Below is a small trained network, with its code and all its weights. Each question gives an input and a target symbol and asks what happens when units are switched off, that is, made to give their printed mean instead of their output.

import numpy as np


def w(rows, s, z=0):
    codes = np.array(rows[::2]) - 128.0
    scale = np.full(codes.shape[1], s)
    scale[-1] = z or s
    return codes * scale


def f(y):
    return np.maximum(y, 0)


def softmax(a):
    e = np.exp(a - a.max(-1, keepdims=True))
    return e / e.sum(-1, keepdims=True)


def log_softmax(a):
    a = a - a.max(-1, keepdims=True)
    return a - np.log(np.exp(a).sum(-1, keepdims=True))


def net(x, mask):
    ids = ['Σαγδεζμω'.index(c) for c in x.split()]
    T = len(ids)
    res = E[ids] + P[:T]
    u = 0
    for l in range(3):
        q, k, v = (res @ M[l].T for M in (Q, K, V))
        z = softmax(np.where(np.tri(T) > 0, q @ k.T / 2**0.5, -1e9)) @ v
        res = res + np.where(mask[u], z, O[l][:, -1]) @ O[l][:, :-1]
        u += 1
        y = f(res @ A[l][:, :-1].T + A[l][:, -1])
        res = res + np.where(mask[u : u + 8], y, B[l][:, -1]) @ B[l][:, :-1]
        u += 8
    return log_softmax(res[-1] @ U[:, :-1].T + U[:, -1])


Q, K, V, O, A, B = {}, {}, {}, {}, {}, {}
E = w([
[101,113,152,168,163,124,58],'Σ',
[124,90,63,95,184,203,116],'α',
[140,189,77,78,137,46,208],'γ',
[103,228,166,144,223,142,140],'δ',
[72,250,124,179,210,125,166],'ε',
[73,84,180,55,79,139,66],'ζ',
[121,72,192,202,174,237,98],'μ',
[111,92,116,107,194,131,64],'ω',
],0.016)
P = w([
[124,18,160,240,70,2,139],'0',
[190,34,151,243,66,94,49],'1',
[174,148,96,189,98,146,70],'2',
[80,100,143,180,152,106,95],'3',
[54,181,125,173,202,150,100],'4',
[24,45,190,224,234,181,99],'5',
[90,69,153,88,172,200,98],'6',
[45,86,148,52,180,181,103],'7',
[44,72,178,48,189,213,68],'8',
[107,141,141,55,207,218,116],'9',
],0.0058)
Q[0] = w([
[254,215,155,143,146,114,94],'0.h1',
[37,71,52,161,151,110,62],'0.h1',
],0.0068)
K[0] = w([
[84,213,122,175,84,42,160],'0.h1',
[50,152,1,55,169,51,166],'0.h1',
],0.0051)
V[0] = w([
[112,161,133,3,158,144,191],'0.h1',
[85,207,107,184,112,32,106],'0.h1',
],0.0066)
O[0] = w([
[246,126,140,98,123,195,71,2],'0.h1',
[97,67,136,146,166,60,160,118],'0.h1',
],0.012,0.0028)
A[0] = w([
[113,152,92,162,145,42,161,2],'0.n1',
[137,142,50,180,133,73,178,70],'0.n2',
[191,93,140,62,214,231,64,239],'0.n3',
[30,142,148,158,39,119,50,105],'0.n4',
[178,151,166,128,173,107,121,21],'0.n5',
[133,170,88,40,66,71,202,125],'0.n6',
[138,200,94,219,82,192,180,188],'0.n7',
[124,108,254,157,140,179,136,190],'0.n8',
],0.0075,0.0034)
B[0] = w([
[148,121,74,100,52,112,149,170],'0.n1',
[127,69,202,89,84,112,97,160],'0.n2',
[73,148,108,126,198,88,140,254],'0.n3',
[71,162,207,121,118,99,58,209],'0.n4',
[80,143,97,150,2,123,177,130],'0.n5',
[181,130,113,71,225,124,79,145],'0.n6',
[93,47,169,153,129,63,121,160],'0.n7',
[107,225,75,55,141,42,194,214],'0.n8',
],0.0083)
Q[1] = w([
[164,84,177,227,112,180,173],'1.h1',
[187,237,89,173,40,254,199],'1.h1',
],0.0069)
K[1] = w([
[115,145,93,166,94,92,112],'1.h1',
[108,1,114,206,89,132,147],'1.h1',
],0.0079)
V[1] = w([
[81,96,96,255,211,91,78],'1.h1',
[168,27,173,36,103,93,26],'1.h1',
],0.0056)
O[1] = w([
[34,7,3,246,144,152,7,254],'1.h1',
[37,49,222,63,254,192,130,141],'1.h1',
],0.0067,0.0058)
A[1] = w([
[255,196,129,150,128,71,159,217],'1.n1',
[153,84,98,123,182,197,88,249],'1.n2',
[100,120,89,121,125,68,235,83],'1.n3',
[184,135,104,174,108,125,69,19],'1.n4',
[162,236,168,181,101,68,133,107],'1.n5',
[166,104,125,44,122,93,171,162],'1.n6',
[127,143,118,215,164,77,160,252],'1.n7',
[75,58,133,136,133,119,166,205],'1.n8',
],0.0086,0.0026)
B[1] = w([
[87,59,139,165,109,86,75,137],'1.n1',
[165,148,104,140,119,114,168,188],'1.n2',
[126,136,160,198,174,138,70,178],'1.n3',
[112,146,53,143,163,116,124,134],'1.n4',
[119,154,2,72,108,129,135,145],'1.n5',
[76,129,102,196,115,117,82,152],'1.n6',
[150,165,158,93,67,106,105,246],'1.n7',
[202,108,132,179,125,203,102,243],'1.n8',
],0.0092,0.011)
Q[2] = w([
[60,124,154,92,75,182,3],'2.h1',
[16,233,144,178,218,21,75],'2.h1',
],0.0057)
K[2] = w([
[5,101,52,200,122,128,121],'2.h1',
[44,246,69,33,242,197,207],'2.h1',
],0.0028)
V[2] = w([
[210,70,2,139,187,212,221],'2.h1',
[100,60,31,56,171,81,62],'2.h1',
],0.0044)
O[2] = w([
[136,114,109,160,164,154,6,2],'2.h1',
[67,129,182,120,137,211,101,250],'2.h1',
],0.011,0.0053)
A[2] = w([
[104,108,35,184,129,166,80,216],'2.n1',
[211,24,78,138,116,190,249,84],'2.n2',
[82,121,179,139,97,109,128,4],'2.n3',
[45,101,107,132,185,107,240,72],'2.n4',
[205,64,91,152,128,90,85,68],'2.n5',
[108,61,216,84,60,177,64,34],'2.n6',
[122,80,141,176,85,88,198,131],'2.n7',
[96,195,151,110,179,222,2,170],'2.n8',
],0.0066,0.004)
B[2] = w([
[237,153,101,191,164,94,105,220],'2.n1',
[131,175,140,233,185,131,119,134],'2.n2',
[151,109,44,111,98,166,131,156],'2.n3',
[156,138,137,174,84,155,156,170],'2.n4',
[209,116,254,86,118,51,73,139],'2.n5',
[136,75,55,106,157,164,62,169],'2.n6',
[169,105,168,73,113,37,101,152],'2.n7',
[199,54,150,158,75,159,175,250],'2.n8',
],0.0068,0.015)
U = w([
[58,90,114,156,94,143,126,117],'Σ',
[170,162,171,61,133,149,3,30],'α',
[127,132,224,79,125,173,118,252],'γ',
[79,82,41,58,107,78,57,26],'δ',
[117,140,199,77,233,53,50,198],'ε',
[174,113,194,87,102,128,174,139],'ζ',
[131,194,104,61,76,112,57,209],'μ',
[130,140,136,148,117,195,80,62],'ω',
],0.0058,0.0031)

Each question gives the input, a string of symbols that net reads in full, and the target symbol t.
The units are the heads (2 rows each of Q, K, V and O) and the neurons (one row each of A and B). Each row of codes is followed by its name. A weight is (code - 128) times the scale printed after its matrix; where a second scale follows, it is the last column's (O, A, B and U).
mask holds one flag per unit, layer by layer, with each layer's heads first. A switched-off unit (its flag False) gives its mean, the last column of its rows in O or B, instead of its output. The means were averaged over made-up inputs and are rounded, as every weight is.
A unit's drop is (log p(t) with every unit on - log p(t) with that unit switched off) / (log p(t) with every unit on - log p(t) with every unit switched off).
The circuit of an input: a set's keep is (log p(t) with only the set's units on - log p(t) with every unit switched off) / (log p(t) with every unit on - log p(t) with every unit switched off). Starting from the 12 units with the biggest drops (on a tie, the unit counted first), units are removed one at a time, each time the one whose removal leaves the highest keep (on an exact tie, the one counted first), for as long as the keep stays at least 0.8.
circuit, biggest first: the units of the circuit, biggest drop first
unit that matters most: the unit with the biggest drop
top k neurons: the k neurons with the biggest drops, biggest first
k most important neurons of layer l: the k neurons of layer l with the biggest drops, biggest first
input ζ α δ ζ α α α α α, target ω: top 2 neurons => (2.n8; 0.n3)
input Σ ζ ζ, target γ: circuit, biggest first => (1.h1; 2.h1)
input δ Σ ε ζ ζ Σ ζ ε, target ζ: circuit, biggest first => (2.h1; 1.h1; 0.n3; 0.n7)
input Σ μ Σ, target δ: circuit, biggest first => (0.h1; 1.h1)
input ω Σ μ μ μ, target μ: circuit, biggest first => (0.n8; 1.h1; 1.n7)
input ω ζ α α ε ε α α ε, target ω: 2 most important neurons of layer 0 => (0.n3; 0.n7)
input α ζ α α α Σ ζ ω, target γ: 3 most important neurons of layer 0 => (0.n8; 0.n7; 0.n4)
input Σ Σ α γ, target ε: unit that matters most => 0.n6
input α δ Σ μ μ ε, target μ: circuit, biggest first => (1.h1; 1.n7)
input ε μ α ε, target α: 2 most important neurons of layer 0 => (0.n8; 0.n4)
input ω ε δ ε Σ, target μ: top 2 neurons => (1.n7; 2.n8)
input ζ α γ μ γ ζ δ ω, target μ: top 2 neurons => (0.n8; 0.n3)
input Σ α ε, target α: 2 most important neurons of layer 0 => (0.n8; 0.n7)
input Σ Σ γ ω ζ Σ, target γ: top neuron => (2.n1)
input Σ Σ Σ α α γ μ α ω, target ω: 2 most important neurons of layer 0 => (0.n3; 0.n8)
input Σ Σ ω ζ δ Σ α α α, target ω: top 4 neurons => (0.n3; 2.n8; 1.n7; 0.n8)
input Σ Σ Σ, target δ: top 3 neurons => (2.n6; 2.n8; 2.n7)
input Σ α ω Σ ω α Σ α γ, target α: 4 most important neurons of layer 0 => (0.n3; 0.n6; 0.n4; 0.n8)
input ζ γ ω, target γ: top 2 neurons => (0.n6; 2.n1)
input ε γ α ε ε ε Σ Σ α ω, target ω: top 2 neurons => (2.n8; 0.n3)
